Below are the code and all the weights of a small trained network. Each question names an input and a class and asks about switching units off, where a switched-off unit gives its printed mean instead of its output.

import numpy as np


def w(rows, s, z=0):
    codes = np.array(rows[::2]) - 128.0
    scale = np.full(codes.shape[1], s)
    scale[-1] = z or s
    return codes * scale


def norm(h):
    return h / np.sqrt((h * h).mean(-1, keepdims=True) + 1e-5)


def f(y):
    return y / 2 * (1 + np.tanh(0.7978845608 * (y + 0.044715 * y**3)))


def log_softmax(a):
    a = a - a.max(-1, keepdims=True)
    return a - np.log(np.exp(a).sum(-1, keepdims=True))


def net(x, mask):
    res = np.array(x, float).reshape(1, 8) / 4 @ E
    u = 0
    for l in range(3):
        y = f(norm(res) @ A[l][:, :-1].T + A[l][:, -1])
        res = res + np.where(mask[u : u + 9], y, B[l][:, -1]) @ B[l][:, :-1]
        u += 9
    return log_softmax(norm(res)[-1] @ U[:, :-1].T + U[:, -1])


A, B = {}, {}
E = w([
[128,126,135,127,122,126,131,132,138,124,130],'x0',
[128,133,121,124,140,127,128,123,117,129,126],'x1',
[146,116,145,113,120,108,141,114,138,124,128],'x2',
[63,80,219,254,199,64,210,117,86,80,81],'x3',
[132,143,128,152,107,156,138,133,119,125,125],'x4',
[223,201,181,180,161,95,3,168,144,85,77],'x5',
[138,102,182,89,213,238,142,95,210,132,34],'x6',
[143,177,148,167,156,116,141,101,169,197,184],'x7',
],0.0097)
A[0] = w([
[115,69,61,96,134,132,88,130,130,2,120,88],'L0N0',
[81,106,76,97,135,171,191,93,119,96,158,75],'L0N1',
[168,166,162,178,185,138,141,108,174,211,213,44],'L0N2',
[130,175,152,192,148,98,122,74,173,216,222,97],'L0N3',
[121,60,139,91,71,154,79,152,40,46,48,55],'L0N4',
[69,101,109,96,80,79,81,163,38,62,132,132],'L0N5',
[210,116,131,194,117,46,40,236,89,154,140,138],'L0N6',
[119,51,125,141,101,158,122,150,94,52,128,94],'L0N7',
[152,68,111,167,82,128,96,96,152,162,129,1],'L0N8',
],0.0075,0.0081)
B[0] = w([
[137,215,124,104,150,108,183,149,165,189,105,160],'L0N0',
[115,96,130,132,113,124,127,67,111,219,97,176],'L0N1',
[140,175,140,88,113,73,146,209,159,213,11,156],'L0N2',
[143,166,122,111,98,88,216,215,97,160,77,186],'L0N3',
[148,185,146,90,116,56,194,207,197,176,30,174],'L0N4',
[174,150,129,132,87,89,183,144,86,131,131,210],'L0N5',
[59,138,135,129,87,113,80,78,137,95,133,254],'L0N6',
[133,109,102,125,166,87,173,153,147,157,119,150],'L0N7',
[131,169,194,125,160,136,103,194,102,136,92,105],'L0N8',
],0.011,0.0063)
A[1] = w([
[87,73,201,240,228,46,148,179,58,70,116,27],'L1N0',
[77,133,202,205,200,70,145,105,119,79,77,83],'L1N1',
[202,231,212,145,186,66,55,155,167,7,94,1],'L1N2',
[126,48,104,160,107,107,178,169,120,165,130,120],'L1N3',
[95,159,153,169,165,93,84,170,150,219,217,19],'L1N4',
[225,172,98,35,58,160,51,134,150,110,152,61],'L1N5',
[174,60,199,109,251,254,129,114,235,170,30,54],'L1N6',
[144,169,111,163,103,58,148,139,119,69,200,29],'L1N7',
[127,81,182,133,160,186,93,143,206,76,82,77],'L1N8',
],0.0077,0.0039)
B[1] = w([
[216,79,62,147,157,153,200,130,173,89,142,203],'L1N0',
[191,114,41,122,168,176,142,157,188,109,137,206],'L1N1',
[43,55,117,152,61,141,87,61,154,222,76,212],'L1N2',
[143,91,87,127,92,139,116,105,120,157,149,170],'L1N3',
[133,163,213,73,152,95,154,140,130,129,86,127],'L1N4',
[148,80,105,131,204,134,128,191,188,139,135,207],'L1N5',
[101,220,217,87,132,123,122,120,2,84,183,254],'L1N6',
[156,140,187,153,111,140,119,136,101,80,155,159],'L1N7',
[115,179,129,125,82,127,97,135,45,122,162,170],'L1N8',
],0.012,0.0091)
A[2] = w([
[57,63,113,83,182,119,185,100,100,155,178,43],'L2N0',
[127,66,71,197,33,40,117,140,89,108,223,110],'L2N1',
[39,48,88,85,92,98,205,95,141,222,159,78],'L2N2',
[83,126,126,185,131,126,2,43,176,109,55,57],'L2N3',
[166,122,60,23,180,140,60,207,213,138,248,86],'L2N4',
[40,77,108,141,86,135,136,15,121,176,149,3],'L2N5',
[167,166,154,141,60,33,117,153,46,81,186,61],'L2N6',
[112,186,158,124,103,96,200,220,157,175,8,149],'L2N7',
[133,136,118,119,182,141,38,165,176,149,172,62],'L2N8',
],0.009,0.0054)
B[2] = w([
[109,142,147,160,83,109,91,144,179,148,101,178],'L2N0',
[108,190,176,81,187,169,80,107,111,123,147,240],'L2N1',
[108,101,155,162,99,104,44,137,164,140,73,235],'L2N2',
[52,60,120,133,8,113,92,101,135,190,123,187],'L2N3',
[192,103,78,176,163,118,189,122,113,67,158,236],'L2N4',
[90,119,113,191,82,157,70,117,164,123,98,166],'L2N5',
[81,197,216,73,188,187,152,98,66,109,139,198],'L2N6',
[117,139,149,56,156,54,168,135,176,193,72,254],'L2N7',
[139,79,98,172,133,131,134,114,168,109,135,161],'L2N8',
],0.013,0.0075)
U = w([
[79,212,230,64,165,183,84,94,21,90,221,162],'0',
[47,32,146,199,9,139,18,72,190,205,90,1],'1',
[161,172,134,54,145,26,218,230,189,210,51,141],'2',
[233,30,33,205,188,181,185,167,190,69,213,186],'3',
],0.015,0.0021)

Each question gives the input, the list of numbers given to net, and the class t.
The units are the neurons (one row each of A and B). Each row of codes is followed by its name. A weight is (code - 128) times the scale printed after its matrix; where a second scale follows, it is the last column's (A, B and U).
mask holds one flag per neuron, layer by layer. A switched-off neuron (its flag False) gives its mean, the last column of its row in B, instead of its output. The means were averaged over made-up inputs and are rounded, as every weight is.
A unit's drop is (log p(t) with every unit on - log p(t) with that unit switched off) / (log p(t) with every unit on - log p(t) with every unit switched off).
most important unit: the unit with the biggest drop
top k neurons: the k neurons with the biggest drops, biggest first
k most important neurons of layer l: the k neurons of layer l with the biggest drops, biggest first
drop when u is switched off: that unit's drop, to one decimal
input [8,4,0,-8,8,-7,-4,2], class 3: top 2 neurons	(L2N4; L1N2)
input [-8,-7,2,4,-1,2,6,4], class 0: most important unit	L1N6
input [-8,6,5,5,-5,0,-6,-6], class 0: top 3 neurons	(L0N5; L2N6; L2N1)
input [-3,-3,8,-5,5,-5,2,5], class 1: top 4 neurons	(L2N2; L1N1; L0N1; L0N4)
input [5,6,1,-4,7,6,-2,6], class 1: top 4 neurons	(L0N6; L1N2; L2N3; L0N5)
input [3,-1,-6,4,4,-8,7,4], class 1: 3 most important neurons of layer 2	(L2N0; L2N5; L2N6)
input [4,-8,-5,8,4,6,5,3], class 3: top 2 neurons	(L1N0; L1N1)
input [-6,-1,-4,-8,0,-7,-8,-4], class 0: top 4 neurons	(L2N1; L1N2; L0N5; L1N1)
input [5,-6,4,3,8,4,-8,8], class 0: 2 most important neurons of layer 0	(L0N6; L0N4)
input [4,-3,5,-7,0,-1,-5,-6], class 3: top 4 neurons	(L1N5; L2N4; L1N6; L0N3)
input [-1,6,-3,2,0,7,7,-7], class 0: 4 most important neurons of layer 0	(L0N6; L0N5; L0N3; L0N2)
input [1,6,7,7,2,4,1,-4], class 3: top 2 neurons	(L1N0; L1N1)
input [8,5,1,4,4,-5,4,0], class 1: top 2 neurons	(L0N1; L2N0)
input [-2,-3,-6,-6,-1,-1,5,-3], class 3: most important unit	L1N5
input [2,-4,4,7,2,1,4,6], class 3: top 2 neurons	(L1N0; L1N1)
input [-7,3,6,-7,7,7,8,6], class 0: 2 most important neurons of layer 1	(L1N6; L1N1)
input [4,-1,0,-8,4,2,1,6], class 3: top 2 neurons	(L2N4; L1N5)
input [6,1,3,8,-3,0,1,-6], class 3: 2 most important neurons of layer 1	(L1N0; L1N1)
input [1,2,-2,-4,8,-4,3,0], class 1: top 2 neurons	(L0N1; L1N1)
input [-7,4,-7,4,-3,8,0,-4], class 1: most important unit	L1N2
input [1,1,5,-6,-4,-2,8,3], class 0: drop when L1N6 is switched off	3.0
input [-5,-8,-8,4,0,3,8,-6], class 0: drop when L1N6 is switched off	4.8
input [7,5,-1,5,-4,8,2,-7], class 1: drop when L1N2 is switched off	4.1
input [6,-5,1,-8,4,0,3,-4], class 3: drop when L0N0 is switched off	0.0
